Small tables with named rows and columns. After each table, cells are looked up by row and column.

bunareg =
cols = maf, vob, lizo
dudafil: [31, 25, 42]
gumed: [28, 55, 21]
giv: [55, 75, 50]
gavimi: [40, 19, 61]
tolat: [45, 30, 38]
sadabo: [33, 50, 58]
guna: [53, 45, 39]
vuv: [57, 64, 49]
voz: [35, 19, 85]
rapabes: [41, 59, 45]
pozu: [50, 48, 27]
vid: [55, 42, 48]

sadabo, lizo: 58
rapabes, lizo: 45
guna, lizo: 39
dudafil, maf: 31
giv, maf: 55
dudafil, lizo: 42
pozu, vob: 48
tolat, lizo: 38
rapabes, vob: 59
vuv, vob: 64
vid, lizo: 48

kam:
	fedulut	bezar	mikabup	dad	gakobal	lomu	miradi
legi	103	85	225	140	118	134	144
zad	109	67	88	116	114	174	141
savenit	133	169	148	166	126	169	140
vilukup	146	162	99	180	133	84	122
bigini	132	133	95	148	104	202	116
residuf	160	74	76	132	95	188	136
muf	159	99	111	149	140	70	150
tor	140	57	165	76	141	177	131
sesuv	128	148	122	194	138	176	151
remame	105	104	163	142	90	97	125
reb	132	64	135	98	138	108	116
sem	129	130	106	143	211	146	134

mikabup of remame: 163
fedulut of remame: 105
lomu of legi: 134
mikabup of savenit: 148
lomu of muf: 70
dad of residuf: 132
fedulut of tor: 140
bezar of residuf: 74
dad of zad: 116
mikabup of sem: 106

Table venetas
	fofo	kiv	senok	vonezo	nekudos	baluruz	rigem	goba	dap
tor	0.58	0.43	0.21	0.63	0.44	0.30	0.57	0.52	0.45
vibu	0.45	0.37	0.54	0.45	0.62	0.22	0.26	0.32	0.38
vulara	0.32	0.46	0.67	0.58	0.35	0.17	0.21	0.39	0.37
beko	0.23	0.28	0.20	0.30	0.57	0.34	0.16	0.27	0.23
kezezul	0.28	0.33	0.64	0.63	0.45	0.23	0.76	0.26	0.31
foped	0.28	0.44	0.29	0.45	0.59	0.51	0.54	0.69	0.28
zisu	0.43	0.44	0.49	0.59	0.43	0.31	0.30	0.31	0.20
zoreb	0.28	0.34	0.43	0.55	0.55	0.45	0.68	0.63	0.56
topag	0.60	0.31	0.45	0.44	0.27	0.56	0.52	0.34	0.49
sare	0.32	0.39	0.21	0.52	0.69	0.28	0.57	0.58	0.55
sufubi	0.32	0.41	0.37	0.45	0.13	0.34	0.47	0.43	0.30
gop	0.17	0.40	0.13	0.45	0.40	0.33	0.60	0.50	0.06

What is the senok of zisu in venetas? 0.49
What is the nekudos of kezezul in venetas? 0.45
What is the senok of kezezul in venetas? 0.64
What is the nekudos of beko in venetas? 0.57
What is the vonezo of sare in venetas? 0.52
What is the senok of tor in venetas? 0.21
What is the nekudos of sufubi in venetas? 0.13
What is the baluruz of vulara in venetas? 0.17
What is the rigem of sare in venetas? 0.57
What is the fofo of foped in venetas? 0.28
What is the senok of zoreb in venetas? 0.43
What is the goba of vulara in venetas? 0.39
What is the fofo of tor in venetas? 0.58
What is the vonezo of sufubi in venetas? 0.45
What is the kiv of tor in venetas? 0.43
Row with the largest kiv: vulara

daf =
cols = guv, sirap, mibemir, goteb, kol
zur: [78501, 37282, 51044, 67433, 70285]
nov: [65000, 68338, 57561, 44121, 88955]
sipuz: [77175, 45760, 58508, 66996, 81391]
sofubi: [60944, 59583, 27955, 34680, 74213]
vev: [71568, 58890, 65201, 56901, 80759]
dur: [78119, 38543, 41632, 67944, 69551]
darip: [76717, 49321, 59049, 67315, 83361]
molo: [73255, 38269, 35239, 57350, 60438]
zapidup: [73536, 39317, 34806, 57477, 48605]
mipin: [60507, 64867, 42879, 35194, 83309]
zura: [65844, 52545, 23878, 43074, 60995]
kesi: [65917, 47261, 24872, 43242, 45095]
zot: [64995, 66395, 52282, 43643, 85929]
fizu: [60891, 64459, 37281, 34988, 70651]

sipuz, goteb => 66996
molo, goteb => 57350
nov, guv => 65000
fizu, guv => 60891
darip, goteb => 67315
vev, goteb => 56901
sipuz, mibemir => 58508
zot, mibemir => 52282
molo, kol => 60438
dur, mibemir => 41632
mipin, mibemir => 42879
zura, kol => 60995
mipin, goteb => 35194
vev, kol => 80759
fizu, sirap => 64459
zot, kol => 85929
molo, mibemir => 35239
zura, goteb => 43074
fizu, kol => 70651
sofubi, goteb => 34680

